Each row comes from the steps of one path. Every step used is in the known rows, and no mark comes twice. Write the path behind each row, first mark first.
Each row is shifted at random along 4 fixed directions that mean nothing.
Known rows:
R-Q-A-B-P-U-G-H: [-268  198  412 -129 -109   -2  288  149 -296   24   80 -307   59 -150
 -227  -36  277  394  176   29   98 -147  -44  110 -125  -33  -92 -192
   77  -36  117  184  124  196 -152  184  -92 -158 -165  249  366 -257]
R-S-U-Y-G-H: [-402  -31  -21  -80   78 -132   39  118 -193  111   44   49  191 -106
 -233  113  147  105   77  296  120  -23 -118  -27   28  282 -162  -15
  266   39   45  362  228    5  -72  405    0 -367  258  299  255    8]
S-U-Y-G-H-B-P: [-250  469  413 -185 -248  -12  334  205  -24 -218 -265 -187  250  195
  163 -337  680  604   -3 -448   46 -321  293  -14 -335 -385  195  146
 -108  -33  -84   22  -81  -26 -139 -140  140  -60  129 -180  262 -468]
Q-A-H-Y-S-U: [-352  175  153   25 -129 -128  208   -9  -41   89  -94  160    2  265
    9    1  201  318   47 -100   79  -83  182 -104 -115   10  -54   18
  -44   49 -169  190  -94   44  -89  231   91  -98  290  124  217 -109]
A-H-B-P-U: [  92  178  545 -266 -136  -14  191  302  -79   85  -98  -66   -3   10
   -1 -251  404  591   31  -98  152 -296  477  156 -280 -252  -91   31
  -88  -71 -129   83  -64  109 -232  -39  104  -84 -132   91  156 -176]
B-H-Y-S: [-178  127  160   69  -20   -4   57   79   24  259 -108  172  -47  138
    4  -64  233  150   80  -14   52 -173  167 -205 -121  197 -234   81
   59  107 -124  108  -89   21  -88  180  111 -121   73  132  295  -81]
Y-S-R-G-H: [-245  381  236   66 -136  -54  130  282  106 -181 -147  -20  -33  156
   87 -255  350  302 -200   63   75  -43  306  -70 -169 -165  -52  104
  -66  -24  -71   68 -237   44  -32   43   42 -149   16   11  294 -226]
B-P-S-U-Y: [-193 -114   68  -72   73   14   98   39 -163   66  -28   95  263  -86
  -97   93   72  133  189  302  112 -189  -51  -16  -62  330 -231 -119
   86   42 -103  560  229   77 -264  303  112 -480  290  205  244   48]
P-B-H-Y-G-U-R-Q: [-215  571  532 -202   15   30  103  260 -158   -3 -261 -153  237   26
 -384  209  302  401  522   48  290 -297  356 -284 -248   19 -174 -247
  275   84  102  308 -189   23   28  344  -48 -259 -171  333  303 -430]
G-Y-H-B: [-337  -53  109    2  -56  246 -156  -50  -23  238   75  241  -39  168
  -43  106   83  213  203 -102  133 -285  163 -326  -18  254 -282  162
  315  156  146   47  -63 -150  -37  101  -27   64  130  139  358 -118]
S-U-Y-G-H-B: [-118  129  246 -223  -40  -42 -116  269 -212  123  -41  -61  166 -308
 -194  -54  107  371  344   60  262 -116  143   44 -111   81  -69  -18
  148   43 -109  324   18  -93 -103  408  152  -32   64  428  256 -191]
A-B-H-Y-G: [ -20  285  491 -145 -180 -108  266  270 -135  -20 -206 -131  128   73
 -121   26  227  117  -55  143  -49  -61  264  -57 -147 -101   31 -117
  142  103  -75  209   25   57   19  233   73 -328   36   55  135 -231]
A-H-Y-S-R-Q: [-288  272  267  117 -107 -128  155  175  179   14  -65  127  -49  262
  -30   64  294  241  -45  -41  131 -147  482 -155 -151   54 -160   70
  -36  103  -51   94 -423  155  -71  116   43  -29   44   80  317 -102]
G-R-B-H-Y-S: [-188  276  437   64   33   89  153   59   48  149 -168   88  -45  274
  -20  -97  465  394   33 -165  171 -145  396 -330 -225    2 -154  133
   90   18    0   17 -210   53 -144   -4  -13 -108   -5  -13  398 -306]
Q-R-A-H-B-P: [-256    9  374  -67   14   99   49  -39  -60  248   72   92   76  227
 -283  104   59   82  -24  285   46  -73  106   -8  -56   63 -215  -41
   36 -147  130  229  127  192 -199  137  -71 -282  151  104  242 -110]
G-U-Y-H-B-P: [   1  390  487 -324    0  -24  156  296 -197 -168 -286  -54  327  -11
 -180  -79  305  518  338  -51  153 -249  425  -65 -284 -138   35 -137
   63   20 -138  353   19  -84  -59  239  188 -165  -29  202  135 -294]
B-H-Y-G: [ -32  417  391  -13 -124  101    6  264    5  192 -219  -52  -13   18
 -106 -206  263  247  252 -131  191 -219  277 -157 -244   52 -216   29
  113   81 -128   37 -155  -74   40  255   77 -170  -79  273  228 -270]
S-U-Y-H-B: [-349  589  344 -144 -181 -132  173  -19  193 -374 -411   39  276  632
  187  -77  540  539  175 -503   89 -345  463 -211 -331 -237   63   76
  113   21    6   70 -264 -179   79  -71   20   40  183 -285  170 -396]
G-H-B-P-S: [-272  -42  243 -127  -66  217  -57  -22 -135   78  -36  206   77  184
  -43  -22  246  331  195   39  171 -316  234 -244 -185  147 -289    0
  101   62   73  183 -126  -16 -208   40  -63 -262  142   83  362 -136]
U-Y-G-R: [ 181  139  239  -23   63  -23  106  372  -68   23  -95 -187   74 -302
 -260 -100   81  211  -16  155  138   48  114  142 -101 -107  -16   26
  -17  -32 -134  267   85  -12  -96  308  259  -70  -44  330  168 -145]
Y-H-B-P-U-G-R-Q-A: [ -24  244  418 -133   10  -63  366  244 -280   60   62 -290  163 -277
 -314   25  231  394  166  235    4 -122   67  183 -110 -163  -56 -146
  107  -56   64  388  215   77 -159  226  134  -94 -201  283  228 -174]
Q-A-H-B-P: [-109  130  434 -152 -130  -31  219   68 -145   42  -39  -17   81  127
 -147  -71  149  227  -14  109  -52  -65  216   52 -161 -166   23 -103
  -45  -44  -90  177   68   74 -143  118   69 -130  180   36  113 -167]
Y-S-U-G: [-305  437  131   35 -157 -161  154   58  189 -254 -207  -25  136  134
  124 -156  290  301  173 -148   93 -152   58  -69 -158    8  -82  -12
    6   31  -74  176 -237  -89  -59   95   79 -142   60   99  186 -255]
A-B-P-S-U-R-G-H: [ -39   48  367 -207  -89   14  211  406 -132  181  103 -117  -18 -257
  -46 -358  436  567 -171  -19  217 -108  218  223 -162 -111 -131  147
 -271 -124  -92  170  -49  361 -432  -99   51 -192 -155  166  400 -199]
B-P-S-U-G-H-Y: [  -6  311  295  -83 -127  -55  436  305 -145 -215 -224 -155  138  -96
    7 -333  552  511  -59  -74  121 -160  264  204 -313 -186   96  -33
 -183  -32 -230  378   -1  208 -301   25  245 -329   57   41  279 -195]
B-P-U-G-R: [-260  134  236  104  -15  319    2  -95  133  188   75   -7  -96  194
  -41 -150  391  542  256 -412  288 -453  -40 -248 -241  114 -410  255
   35 -111  263  -55  -88  -88 -183 -218 -155 -133 -194  128  475 -331]
P-B-H-Y-G-U-R: [ -34  121  317 -182   48   29  129  245 -229  250  -12  -79  128 -158
 -321  165  190  316  139  205  119 -160  120  -68  -91  -21  -86  -14
  149   27   43  334  169   76 -124  222  130 -222  -87  256  286 -216]
U-G-Y-S-R-B-H: [-100    3  256   57    1 -104  326  304 -127  109  142 -192   14 -482
 -152  -92  174  116 -295  476  -82  169   13  151   82  -21   54   73
   64   31 -112  365  267  269 -273  203  270 -244   13  142  361  -42]
H-B-P-S-R-Y-G: [  83  208  545  -60  -59  211  245  430  -46   64 -127  -15  192 -417
 -131 -170  136  286   51  433  115 -114  359  119 -184 -201 -145  -49
  -22   92 -258  378  -63  150 -304  256  274 -395  -31  274  242 -167]
G-U-Y-H-B-P-S: [ -78 -159  201 -246   80  147  -56  184 -274  305   77  200  195 -238
 -214   57  156  467  333   69  246 -291  176 -103  -92  210 -318   60
   69  106  -32  361   92   25 -251  224  139 -187   -9  390  336  -23]
G-R-A-B-P-U-Y: [ -61  -99  392   -9   44  133  376  114 -125  203  100 -115   61   17
  -36  -58  332  409 -284    2  138  -85   -2  210  -59 -111  -82  111
 -168 -139   90  153  278  310 -353 -102   15 -140  -57  -43  414 -136]
S-U-R-B: [-243  221  257  -25   81   43 -119    6  197  162   17   50   -1  114
  -64  -32  152  282  297  -63  326 -131  146  -94 -132  239 -242   23
  167  -95   76  139 -205    4 -181   82  -96   23  -32  178  296 -259]
A-B-P-S-U-R-G-Y-H: [-202  502  530 -200 -226   49  499  385  -31 -312 -293 -155  212  135
   63 -320  624  717 -130 -233  131 -256  483  -44 -276 -363    9   59
 -153  -18 -114  204 -158  230 -234 -136   63 -379  -17 -109  318 -403]
A-B-P-S-R-Y-G: [-150  190  557  -63 -131  187  286  282  -74 -130 -157  -17  292 -105
 -147   56  105  215   17  436   79 -134  313 -114 -142  -91 -172 -140
  105  123  -81  394  -23  128 -169  274   51 -679   71  153  260 -201]
B-P-U-G-Y-S-R-A: [-239  357  373  122  -62  214  335  251  -52  -94 -113 -133  152 -290
  -69 -208  161  445  141  255  247 -121   42   57  -92  -14 -188 -102
  -86    2 -148  428   39  149 -253  282  174 -436  -72  334  438 -191]
R-Q-A-H-Y: [ -73   26  189  123  -39  -15  135  186  -13  467  180    5 -287  -56
 -142 -108  211  154 -103 -158  126   -8  150  197  -75   60 -143  115
 -103   22  -79 -100 -114  299 -172  111   69  314  -31  231  300  -30]
U-Y-G-H-B-P-S: [-164 -191  140 -106  -52  218  -15  168 -180  316  113  111  134 -221
 -116  -96  269  388   86  -27  162 -254   23  -58  -86  110 -274  195
  -17  106   -4  148   33   80 -301   75  113 -137   81  223  448  -87]

Write each row's path:
[-361  392  447 -119 -179  -77  249   66   56  158  -63 -153  -99  189
   -8 -199  477  550   95 -403  207 -190  270  -13 -226 -229 -163   98
 -195  -86   13  -81 -335  268 -185  -51  -81   59 -132   24  400 -378]
P-S-U-R-Q-A-B-H
[-256  308  519  -98 -154  -40  208  146 -234   98  -15 -296   35   25
 -294   92  170  146   83  103   24  -24  120 -164  -76 -129  -79 -118
  162    4  155   66    4   32   75  291 -120 -211  -58  221  239 -340]
Y-G-R-Q-A-B-H
[-102  328  453 -139  -45  185  353  307 -136 -158 -280  -37  126   22
 -169 -153  354  380  -77  203  -54 -187  354  -63 -210 -320  -68  -40
   39   -5 -103  346   41  180 -208   86  166 -424   91   31  254 -284]
Q-R-G-Y-H-B-P-S
[-220  257  544   -4 -224  178  192  233  -41  376   95  -76 -121   28
    3 -160  383  409 -132 -215  252 -108  220  -29 -119 -167 -102  257
 -142   -9   78 -110 -123  201 -106  -43  -40 -102 -191  133  453 -353]
S-R-A-B-H-Y-G-U
[ -18  271  660 -182 -146  193  377  476 -160  -78 -155 -125  166 -306
 -110 -154  300  506   -6  199  201 -149  421   25 -225 -354  -40  -39
  -96   55 -158  267  -70  199 -242  158  142 -529 -137  264  269 -329]
A-B-P-S-R-Y-G-U
[-446  -22   96   40  -65   73  174   48  -90  485  234   98   67  -19
 -248  130  229  298  171  -39  198 -246  -68 -104  -43  268 -373   94
  -37   47   72  219  -55  248 -279  166  -40 -224  127  316  428  -79]
B-P-S-U-R-Q-A-H-Y-G
[ -57  289  475  -90  -60  -30  367  288  -94 -205  -28 -323  113  -98
  -56 -210  468  486 -146  188   79 -100  235  201 -224 -246   92  -24
   49 -157   26  300  166  170 -220  -28   76 -317 -146  -45  308 -241]
S-R-B-P-U-G-H
[-352  169  240 -222 -129   49  105   92  -89  -28  -78   43  266  109
  -69  -18  344  486  196   17  170 -319  173 -178 -192  -37 -153   32
   27  -14   61  317 -120  -34 -220   49   21 -352  128   93  319 -273]
Y-G-H-B-P-S-U-R
[-377  -21  167  -40   99  170  -60  -44   59  454  164  253  191   86
 -124  114  175  294  298   -5  155 -366   68 -212  -73  339 -361  193
  243    4  136  215  101  -16 -238   67  -20  -92   61  139  370 -129]
S-U-R-Y-H-B-P
[-247  370  269  -36 -156   98  444  315   81  -36 -212 -118  147  105
  129 -420  763  662 -219 -345  157 -301  278   56 -312 -403   -5  279
 -210  -94  -90  -27  -79  205 -283 -202  134 -228   -1 -144  352 -349]
B-P-S-U-R-Y-G-H
[  -5  357  335  -20  -94 -299  501  269 -114 -171 -173 -180   42 -101
 -184 -185  322  521 -148  -27   59  137  257  222 -196 -392  229   -6
 -270  -91 -284  360  -16  161 -185  210  317  -96   81  186  174 -209]
Q-A-H-Y-S-U-G-R
[-202  286  285   93  -43   44  314  260  183   99  -41  -89   -8  -45
  164 -252  496  521    5 -239  127 -340  241   54 -203 -116 -184  208
 -227    3 -131   25 -205  205 -281  -68  191   53 -178   56  442 -198]
B-P-U-Y-S-R-Q
